Below are the code and all the weights of a small trained network. Each question names an input and a class and asks about switching units off, where a switched-off unit gives its printed mean instead of its output.

import numpy as np


def w(rows, s, z=0):
    codes = np.array(rows[::2]) - 128.0
    scale = np.full(codes.shape[1], s)
    scale[-1] = z or s
    return codes * scale


def norm(h):
    return h / np.sqrt((h * h).mean(-1, keepdims=True) + 1e-5)


def f(y):
    return np.maximum(y, 0)


def log_softmax(a):
    a = a - a.max(-1, keepdims=True)
    return a - np.log(np.exp(a).sum(-1, keepdims=True))


def net(x, mask):
    res = np.array(x, float).reshape(1, 2) / 4 @ E
    u = 0
    for l in range(3):
        y = f(norm(res) @ A[l][:, :-1].T + A[l][:, -1])
        res = res + np.where(mask[u : u + 5], y, B[l][:, -1]) @ B[l][:, :-1]
        u += 5
    return log_softmax(norm(res)[-1] @ U[:, :-1].T + U[:, -1])


A, B = {}, {}
E = w([
[112,206,58,37,196,162,34,128,90,19,124],'x0',
[254,101,170,193,198,125,144,65,67,95,77],'x1',
],0.0089)
A[0] = w([
[138,3,163,152,131,188,202,143,133,167,174,181],'L0N1',
[73,224,189,37,126,151,144,119,138,158,185,2],'L0N2',
[131,131,158,177,247,154,182,142,235,114,163,74],'L0N3',
[231,154,131,82,129,209,113,137,107,122,106,54],'L0N4',
[46,114,102,110,152,143,60,137,184,134,117,237],'L0N5',
],0.0047,0.0014)
B[0] = w([
[130,167,95,105,42,209,28,164,83,159,54,254],'L0N1',
[86,80,110,126,195,115,151,137,254,161,135,194],'L0N2',
[23,41,70,121,71,134,201,138,139,95,118,159],'L0N3',
[98,94,86,182,53,208,232,121,186,137,180,187],'L0N4',
[198,186,226,167,105,158,181,101,124,108,184,220],'L0N5',
],0.0074,0.0051)
A[1] = w([
[115,96,139,78,56,174,59,134,219,138,91,67],'L1N1',
[235,127,171,138,184,106,142,71,68,96,56,241],'L1N2',
[142,197,130,152,108,193,103,72,176,113,138,17],'L1N3',
[63,102,113,60,202,106,123,117,43,20,150,96],'L1N4',
[145,143,169,120,107,143,191,2,154,179,173,12],'L1N5',
],0.0068,0.0011)
B[1] = w([
[128,95,92,124,179,74,188,81,137,64,167,230],'L1N1',
[65,168,118,37,160,76,179,138,254,154,218,254],'L1N2',
[186,92,135,115,77,101,152,83,68,162,8,193],'L1N3',
[151,64,113,186,64,97,47,171,77,183,146,195],'L1N4',
[73,103,55,71,133,213,162,65,76,72,148,180],'L1N5',
],0.0078,0.007)
A[2] = w([
[178,148,82,169,152,120,207,132,113,113,127,11],'L2N1',
[113,203,132,137,138,92,157,170,167,85,179,254],'L2N2',
[163,154,93,107,141,150,12,149,116,116,141,209],'L2N3',
[166,108,162,141,179,102,121,95,158,132,148,118],'L2N4',
[118,120,112,106,118,121,151,66,133,111,114,101],'L2N5',
],0.011,0.0006)
B[2] = w([
[126,157,107,109,84,66,127,137,105,68,254,201],'L2N1',
[109,153,197,122,137,69,120,80,192,231,191,253],'L2N2',
[123,40,126,152,73,169,206,147,108,171,80,242],'L2N3',
[57,156,88,139,111,109,35,56,219,151,104,174],'L2N4',
[118,172,161,107,202,173,41,186,61,38,44,250],'L2N5',
],0.0098,0.0064)
U = w([
[55,182,119,45,117,100,142,98,218,182,180,191],'0',
[165,19,67,190,2,179,183,146,78,215,75,173],'1',
[147,167,113,79,124,160,101,166,67,8,73,81],'2',
[236,200,125,214,216,164,128,150,90,231,77,5],'3',
],0.0081,0.003)

Each question gives the input, the list of numbers given to net, and the class t.
The units are the neurons (one row each of A and B). Each row of codes is followed by its name. A weight is (code - 128) times the scale printed after its matrix; where a second scale follows, it is the last column's (A, B and U).
mask holds one flag per neuron, layer by layer. A switched-off neuron (its flag False) gives its mean, the last column of its row in B, instead of its output. The means were averaged over made-up inputs and are rounded, as every weight is.
A unit's drop is (log p(t) with every unit on - log p(t) with that unit switched off) / (log p(t) with every unit on - log p(t) with every unit switched off).
The circuit of an input: a set's keep is (log p(t) with only the set's units on - log p(t) with every unit switched off) / (log p(t) with every unit on - log p(t) with every unit switched off). Starting from the 12 units with the biggest drops (on a tie, the unit counted first), units are removed one at a time, each time the one whose removal leaves the highest keep (on an exact tie, the one counted first), for as long as the keep stays at least 0.8.
circuit, biggest first: the units of the circuit, biggest drop first
k most important neurons: the k neurons with the biggest drops, biggest first
top k neurons in layer l: the k neurons of layer l with the biggest drops, biggest first
drop of u: that unit's drop, to one decimal
input [4,-3], class 1: circuit, biggest first => [L1N2; L2N3]
input [-4,4], class 0: 4 most important neurons => [L1N2; L2N3; L0N4; L1N4]
input [3,4], class 0: most important neuron => [L0N1]
input [4,2], class 1: 2 most important neurons => [L1N4; L1N1]
input [2,3], class 2: 2 most important neurons => [L0N4; L1N3]
input [2,4], class 0: top 2 neurons in layer 0 => [L0N1; L0N5]
input [7,-5], class 1: circuit, biggest first => [L2N3; L1N2]
input [8,-5], class 1: 3 most important neurons => [L2N3; L1N4; L1N2]
input [3,-3], class 2: 2 most important neurons => [L0N5; L1N3]
input [-7,8], class 0: circuit, biggest first => [L1N2; L2N4]
input [7,5], class 1: circuit, biggest first => [L1N4; L2N3]
input [-2,0], class 2: top 2 neurons in layer 1 => [L1N1; L1N4]
input [-3,-1], class 2: 4 most important neurons => [L1N1; L1N4; L1N2; L2N3]
input [-8,8], class 0: 3 most important neurons => [L1N2; L2N3; L2N4]
input [2,8], class 0: circuit, biggest first => [L1N2]
input [-3,-2], class 2: 2 most important neurons => [L1N2; L1N1]
input [0,-1], class 2: 3 most important neurons => [L0N5; L1N5; L1N2]
input [-2,7], class 0: drop of L1N2 => 0.7
input [1,2], class 2: drop of L0N4 => 1.6
input [7,-2], class 1: drop of L0N5 => 0.0
